[-113 -107  -88   66  -87 -118  -37  -97  -42   17   -3  -49  -65  -47
   83  -78   26    7  -13  -88  182  -44  -33 -128   14  -58  113 -189
  150 -152  145  166   62   67   -8  -57]
Seg
[ 200   31  -70  316  164   52 -262   54   45  -15 -159  -75   32    6
  366  127  110  -85  -71 -169 -115  136 -201 -306  183 -218 -111  -45
 -107  117 -500  121  622 -167 -150  107]
Gofa
[ 246 -150 -120 -304 -363  -17  -60  214  816  153 -311  229  -22 -339
 -404 -191  230 -235 -206 -156  402 -157  260 -189 -655  187  167 -334
 -411  132 -249  448  214  -61  456 -184]
Noze
[  28  -83  -27 -214 -162   89  -12  197  512  116  193   25  -28 -161
 -432  -13  103 -378  -38  -76  287   15  489  -99 -500  398   77  -31
 -405  294 -150  408  -44  -25  261 -138]
kov
[ 258  178   61  373  156   88 -230  -73 -128 -146  -99  -28   26  135
  184  177  -38   18   -1  -80 -542  270 -106 -154  357  -75 -256  132
 -131   75 -491   60  542 -182 -152   21]
Seg
[ 248  458 -239  302 -148 -150 -159  -74   86  171 -415  150   29  114
  426  -38   19  391  -62  -84 -248  221 -429   79  261 -403  -79   -5
  385 -265  -53 -283  593  -29 -149  148]
Noze
[-115 -104  148 -100   84  -43   66   80 -498  -78 -353    0 -101  110
 -171   39 -103  415  142  197 -175  -44 -228  138  234 -189 -101  -71
  258  -67    8 -291 -401  194  -19  -63]
Seg
[  87 -148  131 -126   74  110  -27   80  -78 -163 -139  -22  -35   -9
 -241   37   73  -18   51   26 -200   16  201    9   59  220  -58   76
 -264  201 -315   10  -18  -24   62  -78]
bofo
[-101  -64  154  -79  183  225   45    8 -162 -206  272 -144    4  142
 -261  117 -122 -116  214   79 -240   73  294   63   54  373 -142  184
 -312  285 -264  -29 -219 -107 -110  -87]
tigi
[ -75 -120   33 -188 -115   96   99  108  135   17  180   31   43  -95
 -261    5   10 -274   49   90    7  -44  330   11 -282  231  -27   54
 -239  174   51  112 -236  -94  273  -96]
Seg
[-215  -69  -67 -150   15   46   73   86 -135  119   34   34  -49  -17
  -98   38   22  -99  123  103  -12   20  107   88  -34   36  -32   85
  -10  140   -6 -132 -192  -42   69    8]
kov
[ -24 -156  -17 -443 -285   31   92  307  235  228 -552  176   -2 -239
 -330 -175  147  172  -53  122  239  -38  118  236 -318   23   47 -102
   79    8   29  -96 -263  110  335 -112]
vun
[ 120  -45  -39 -371 -232  -37   74  292  106  111 -703  198  -38  -99
 -419 -161  127  421  -22  109   57  -60   33  210 -136  -20   55 -132
  116  -56 -107 -107 -205  183  332 -101]
fegur
[  68  -74   30 -262 -126   48   68  189  112    6 -275   81   13  -18
 -373 -114  -16  277   25  100 -128   67  177  185  -53   80  -43   33
   81  -89 -145 -135 -181  112  129 -117]
Seg
[  98   27  -44 -115  -65   70   50  180  132    5  -99   -3   -2 -123
  -71  -35   96  -60   11    0  -72  -28  144   16 -123   74  -49  -57
 -113  128  -21    7   76  -48  118  -30]
bofo
[ 167  181  -86  297  -37  -54 -155 -135   85    8   39  -56   26   51
  278   29   -7  -69   17 -145 -285  224  -33 -100  134  -57  -36  117
  -18  -56 -106   20  479 -101 -133   62]
dile
[ 212  157  -99  207  -38 -141  -66    6   39   93 -222  -63   57   70
  387  -58  -63  181 -129   -1 -108   46 -292   78   -5 -219 -123  -62
  224 -185  125 -260  274  -35 -226  171]
Beno
[  63  172 -171 -133 -239  -38 -120  294  373  327 -431  146  -24  -99
 -140 -129  325  241  -77  -83  372   50   70   44 -193  -70  136    8
  107  -48  -88  142  198  210  291   10]
Gofa
[ 101    1   27  195   21  -13  -78  -86  220   29  165 -128   59  -22
   75   85  -73 -212  -93  -80  -67   83  122  -58 -115  205  -44   19
 -220  104 -123  250  322 -186  -74   11]
kov
[  15 -294   52 -185 -112   12   34  118  300   18  115    3   25 -148
 -134  -59   99 -392  -49  -20  191 -103  334 -182 -378  208  108  -70
 -338  131    7  291  -84  -34  229  -93]
bofo
[ -72  -53  197  210  125   65   82 -107 -338 -170  443 -161   37   91
   57  287 -178 -157  160   67 -437  181  165   -1  193  266 -196  198
 -194  104   78  -18   -7 -143 -131   80]
ful
[ -96 -327  179  -72   -4   50  194 -110   72 -127  376 -183  110  -84
 -307  -15 -225 -183   19   32  -63  -24  330   93 -188  416   31    1
 -295   15  128  170 -353  -99  -14 -123]
dile
[ -49   15  -23 -453 -353  -97  147  303  105  223 -618  178  -73  -69
 -334 -306  156  597   35  123  219 -115   35  331 -111 -166  171 -107
  483 -290  273 -148 -340  298  344  -75]
bofo
[ 120 -115  -50  104  143   71 -187   65  173  -69  218  -49  -44  -87
  -22   40   87 -486  -30 -191  107  -23  196 -324 -151  160   -6    7
 -473  291 -362  362  273 -160  -53  -77]
vun
[  26 -128   81  162   -6    8  -26 -161   87  -54  233  -87   57 -114
  112   15  -64 -234  -83 -108  -80  -11  149 -105  -67  188   32  -40
 -247    5   14  298  178 -241 -101    6]
tigi
[  95  -72  -38  -85   17   38  -91  179   53   18 -273   91  -49   -1
 -166   27   99   -2   13   -4  -63   35   81  -46   25   31  -43   64
 -138  107 -322   88  164   52  122  -51]
tigi
[ 124  -39 -113  -49 -110   10   15  185  149   93 -182   53   35  -75
   -3 -124   82    5  -23   10  -52   42   78   64  -70   21  -97  -18
  -15   89  -49  -58  112  -53  145   -9]
Beno
[ -40 -226   65 -363  -93  -52  150  157   44  -32 -262   89  -84  -97
 -408 -167   31  124    3  104  119 -196  136   82 -181  142   68 -241
  -41   -2  -13 -110 -403  175  213 -169]
Gofa
[ 223  192 -122  122  -79  -30 -108  173   62  124 -485   60  102  -17
   85  -39   31  347 -152   40 -108  109 -233  247   84 -258 -113   83
  212  -41  -79 -148  208    3   63  125]
fegur
[-136 -225  209   31  134  116   92 -136 -394 -285  357 -266   37   97
   -5   76 -208   -5   79   98 -264   41   37  177  190  133 -167   83
    8  -28  243 -123 -358  -71 -278   14]
Zimep
[ 145 -212  -61 -308 -125   26  -50  319  339   74 -419  103  -72 -234
 -404 -146  213  -33  -81  -58  235  -82  304  -18 -358  228   50 -189
 -267  178 -381  153   31   28  222 -156]
bofo
[ 225  229 -235  -70  -77  -13 -164  220  131  132 -697  187   20  -23
   41  -35  156  317  -52   14 -151   97 -196  141   76 -333 -104   -3
  213  -94 -352 -280  331   23   55   20]
Zimep
[-265 -308  115 -583 -134   50  388   56 -162 -134  -28   37  -46 -123
 -541 -181  -83  188  141  280   57 -228  248  334 -198  312   16 -162
   51 -107  369 -255 -899  125  189 -234]
vun
[ -66 -393   61 -415 -243 -111  177  162  329   65 -175  110  -39 -262
 -506 -192   84  -23  -90   44  380 -240  343   32 -473  370  216 -244
 -240   41   77  281 -328   57  362 -178]
kov
[  50 -437  142 -142   46   66   30   51  -83 -229   78 -119    8   39
 -198  -51  -38 -221   52   59 -108  -28  232 -114  -61  212  -65  -19
 -254  158 -158   98 -256  -26   74 -139]
Beno
[  93 -103    8 -222 -243  -56  102  190  206   48 -477   50   66 -118
 -167 -116   -2  386 -111  115  102  -44  -72  249 -193  -22  -37 -183
  184 -178  107 -149 -118  106  180  -48]
kov
[-173 -314  245   43  226  213   -4 -110 -174 -250  586 -205  -21  -10
 -256  191  -89 -527  118  -83 -122   48  470 -221  -21  483  -32   72
 -601  358 -233  365 -188 -183 -100 -130]
sop
[-182 -215  153 -107   37   40  157  -88 -338 -224   -3  -99    1   33
 -191  -39 -173  217   57  164 -176    0   18  261  171  136  -83   -4
  126  -92  160 -143 -442   48  -75  -62]
tigi
[  88   67  -97  120    8  106 -146  -13  391    1   62  -49  104  -96
  -78   82   71 -210 -119 -105  -43  149  157  -35 -119  163 -110   38
 -295   83 -300  248  395 -130   64  -18]
dile
[ -28 -210  -35  -83  -98 -104  -26  111  135  119 -282  -23   -6 -119
  -14 -127   36   92 -113   -9  326 -146  -49   56 -200  -11   98 -153
   33  -43   74  170   -3  -19   58   -9]
dile
[ 121  112   51  242   36 -161  -18   50 -220   50 -104  -81   24   84
  345  -16  -55  282  -25   15 -107   11 -370   69  217 -283  -71  -44
  316 -102  244 -151  103  -16 -188  164]
vun
[  80   94  -13  -11  -40   64  -19   52  102   42 -155  -79   71 -106
  -17  -97   59  146 -110    4  -93   28   53  204  -93   70 -111   23
  -15 -108   14   -7   91 -119  -43   31]
vun
[ 220  165  -87  175   94    4 -134   73 -164  -39 -410   71   23  107
    4   54    5  217  -27  -10 -379  237 -243   64  371 -244 -130   64
   63   53 -343 -146  233   90  -45  -26]
sop
[ -45  -60   55  254  116    7  -87 -130 -341  -57  260 -176   -5  134
  217  117  -88 -103  143  -23 -281  223   28   40  321  -33  -44  284
   98   28   46   29   65  -54 -163   49]
ful
[-123 -167  196 -176  -35   99  166   75 -105  -10   73  -44    8  -56
 -265   55  -94  -21   87  117 -180   52  301  141  -63  277  -41   58
 -161  105  108   -6 -334   -1   68  -76]
sop
[ -37 -103   40 -167   16   39  -42  191  202  105 -170   20 -109  -99
 -434  -18   77 -117  -13  -55  156  -32  325  -67 -244  266   80  -33
 -320  246 -310  328  -86   54  157  -90]
Zimep
[  65   -5  -41   -1  -48   32    1  216   40  179 -249  -24   75  -62
  -68  -45   62  249  -82   34   -3   55   12  219  -24  -37  -60   74
   67  -10    1    4    1   -6   77   65]
sop
[ 214   36 -226 -118 -238  -45 -115  201  844  320 -305  168   49 -254
  -85 -110  261 -294 -236 -147  338  -58  182 -153 -496   67   91 -283
 -238  124 -250  359  454  -60  392  -67]
Zimep
[ -92 -221  120  163   88  152   10 -260   27 -271  755 -272   42   32
   26   88 -157 -447  100 -124 -154  159  378 -167   64  391    0  105
 -312  152   50  342   11 -160 -172 -114]
sop
[   8  -91    0 -334 -206  -18  175  143  221   69 -331  109   38  -55
 -242 -120   27  180    0  149   46  -41   54  143 -180   78    3 -169
   69  -30   85 -175 -217  143  262  -93]
Beno
[-140  -43  107  223  140   96  -29 -119 -223  -74  412  -87  -10   69
  273  105 -133 -270   88  -34 -235  123  100 -182  130   24 -125  102
 -125   40  -49   23   79 -205 -213   87]
ful
[ -63 -297   90   24  139   99   -8   31 -317 -222  197  -97  -62    1
 -169  108 -131 -214  104  -17 -129   24  125 -127  102  161  -80  -16
 -268  242 -188   62 -190  -53 -168  -75]
tigi
[ 118 -142  -88   79   44  -72 -128    2   51  -73 -257   -5  -60  -74
 -117   36   85 -164  -32  -96  -66   28   39 -212   -2   92   -7 -112
 -258  175 -388  293  337  -54  118  -98]
Beno
[ 322  258 -177  148   29  -94 -279  258   88  165 -659  172  -25   23
  254   28  201  229 -113  -68  -67   44 -286 -129  107 -413  -65  -60
  106  -21 -439  -77  550   35   25  105]
ful
[  69  -16 -117  -44 -194  -57  -59  140  517  280 -236   71    0 -149
  -93 -118  110  -54 -161  -88  287  -10  118  -14 -343   95   78 -118
 -107   50  -88  304  246  -36  225    4]
Noze
[  -7  -16  -97 -273 -206  -37   74  199  397  252 -202  162  -26 -158
 -213 -119   77   -6  -14   42  293 -151  153   42 -411  104   92 -140
  -81  110   13   65  -14   -6  293  -66]
fegur
[ 117  208   21    5   22   75   53  125   -7   87  -99   16  107   20
   73   -6   16  131   24   90 -365  155   -5  205  155  -39 -148  188
   40   40   22 -234   89  -50  -22   62]
vun
[  39  -72   50 -241  -86   55   18  198   76   43 -411   67  -54  -67
 -442   13  102  175   43   61  -62   46  200  125  -89  220  -35   54
 -166   77 -236   38  -51  125  250 -105]
dile
[  48 -203  -28 -106  -47    1   67   -2  160  -83  -20   -3   52 -173
 -156  -78    6 -169 -109    4   18 -153  164   23 -200  188   30 -173
 -291   48   -5   77 -115  -88   87  -90]
bofo
[ 164   39  -95  202    8  -38  -71   34 -210  -25 -252  -47   89   51
  259   61 -113  199  -41   39 -224   58 -272  150  212 -199 -137  113
  126  -49    6 -220  195 -117 -168  111]
dile
[  54  -53  -37  111   59  -87 -133  152 -416   31 -394   57  -69  115
    6  103  -50  257   94   58 -227  138 -239    1  357 -344  -52  126
  250   46 -230 -162   31  107  -54   35]
Seg
[ 156  273 -113 -127 -173 -103   66  354  114  332 -600  153  -36  -17
   30  -97  107  500   -4  145    2   30 -241  227  -73 -292 -101  -74
  433 -106   74 -353   35  191  196   69]
Gofa
[  65 -130  -56  -16  -42   40  -27  -42  508   72  153  -45   63 -192
 -214 -110   60 -358 -186 -130  216 -122  359  -74 -413  358   58  -82
 -449   68 -114  444  114 -142  177  -97]
Beno
[  -8  189 -116   12   21   61  -23   82   46   93 -125   17   19  -43
   57  100   52  -15    8   84  -39  -12  -31   59  -93  -61 -123   21
    7   73  -39  -63   44  -31   91   35]
tigi
[ 231  130 -217   17  -46  -88 -133  128   31   92 -475  115  -45  -20
  134  -70  128  192  -62  -26   67  -71 -260  -19   30 -330   -2 -139
  246  -90 -183  -41  260   19   99  -35]
ful
[  64   78  -23   32  106   74  -58  110  -55   12  -52   -3   18    2
  132   34   39  -66  -21   48 -113    7  -55  -25   43 -191 -110   36
   21   75  -81  -63   26  -26  -34   15]
bofo
[-238  -41   62 -124  -40   33   87  -49 -255  -99   49  -91  -25   72
 -261   64   -6  151  170   88 -109  147  146  224  149  197  -11  139
   73  -34  182  -44 -268  153   12  -61]
Zimep
[ 209  267 -240  126 -187 -181 -161   30  361  288 -187  104  -47  -15
  275 -119  148  -13 -115 -191  252   12 -107 -127 -184 -192  142  -99
  201 -127   10   75  429   13    3   84]
Zimep
[ 249  490 -268  324  105   10 -200  111  -22  233 -273   24   38  168
  613   34  117  185  -44  -37 -144  139 -458   34  298 -490 -180  119
  359   18  -65 -170  555 -120 -172  225]
Beno
[ -86 -169  109 -193  -13   25  159   59  -47   16 -162  -92   33 -121
 -213  -75    1  167  -14  113   41  -55   88  253  -40  188   11  -32
   56    1  148   45 -275   15  107  -74]
vun
[ 301  251 -223  105 -159   -2 -196  162  567  311 -316  141  116 -162
    5  -68  245    8 -225 -141  175   76   -8  -27 -236  -72   -6    0
 -110   28 -298  228  531  -79  237   20]
vun
[ 128  179 -174 -175 -170   83  -22  304  252  248 -414  157   15 -141
  -91  -55  193   92  -51   29  -18   96   73  168 -148  -72  -53   27
   17   94 -116 -123  122    7  178   33]
bofo
[ 122  300 -197 -248 -219  -68   31  317  516  316 -561  226   -5  -89
 -115 -206  237  308 -105   65  212  -16  -16  231 -353  -49  -14 -112
  148  -91  -12 -110  124  113  318   -4]
sop
[-152 -167   94   -1   94  117  -17 -207  121 -196  693 -115  -44   -8
 -110   98  -49 -586  105 -100   57  -46  437 -139 -142  492   55  144
 -493  226   37  317  -18 -124  -59 -115]
tigi
[ 172  247 -166 -156 -259 -177   45  401   60  324 -768  241  -36  -64
   14 -105  145  600  -26  141   61  -31 -361  239  -25 -454  -23  -93
  547 -146  166 -357   60  265  267  102]
tigi
[   2  -95 -120   -5 -108   20 -135   -3  207  -15  114  -41  -22  -47
  -12    4  102 -314    4 -147  234  100  205 -141 -108  163  162  111
 -142  159  -58  347  227   22   51  -68]
tigi
[ 118  226   48  408  153   -1 -104  -61 -232  -13  112 -103   55  120
  387  178  -84  -49   35   -4 -437  256 -199  -86  290 -153 -236  156
   40   98  -94  -85  335 -169 -213  158]
vun
[-205 -305  141 -457 -126   37  243  101   61  -32   71   46  -74 -130
 -515 -102   13  -69  101  169  158 -194  377  138 -341  388   54 -103
 -194  102  206   86 -595   67  297 -212]
Noze
[ -62  -39   44 -398 -188   80  137  239  161  137 -261   77  -24  -79
 -409 -115   89  240   61  157   61    6  229  285 -157  188  -30   23
   81   19   75  -61 -283  127  282 -113]
vun
[-135  -49  155 -101   29   95  174  111 -355  -27   80  -41    9   72
 -121   68 -189  229  154  227 -289   55   22  252  184  -48 -163  114
  190  -17  274 -342 -525  119  -62   -8]
Seg
[  99  -71   -4   85   34  -96  -32  -19  -18   42 -224  -30   32   24
   90   48   -6   32  -84   43  -55  -30 -120   26   32  -17  -32  -30
  -11   15  -28   13   91  -23   33   61]
Beno
[  51 -267  124 -395 -210  -36  178  151  179  -60 -253   68  -35 -136
 -521 -158   29  104   24  102   64 -117  283  112 -318  312   43 -237
 -118   27  -48   11 -337   88  298 -231]
bofo
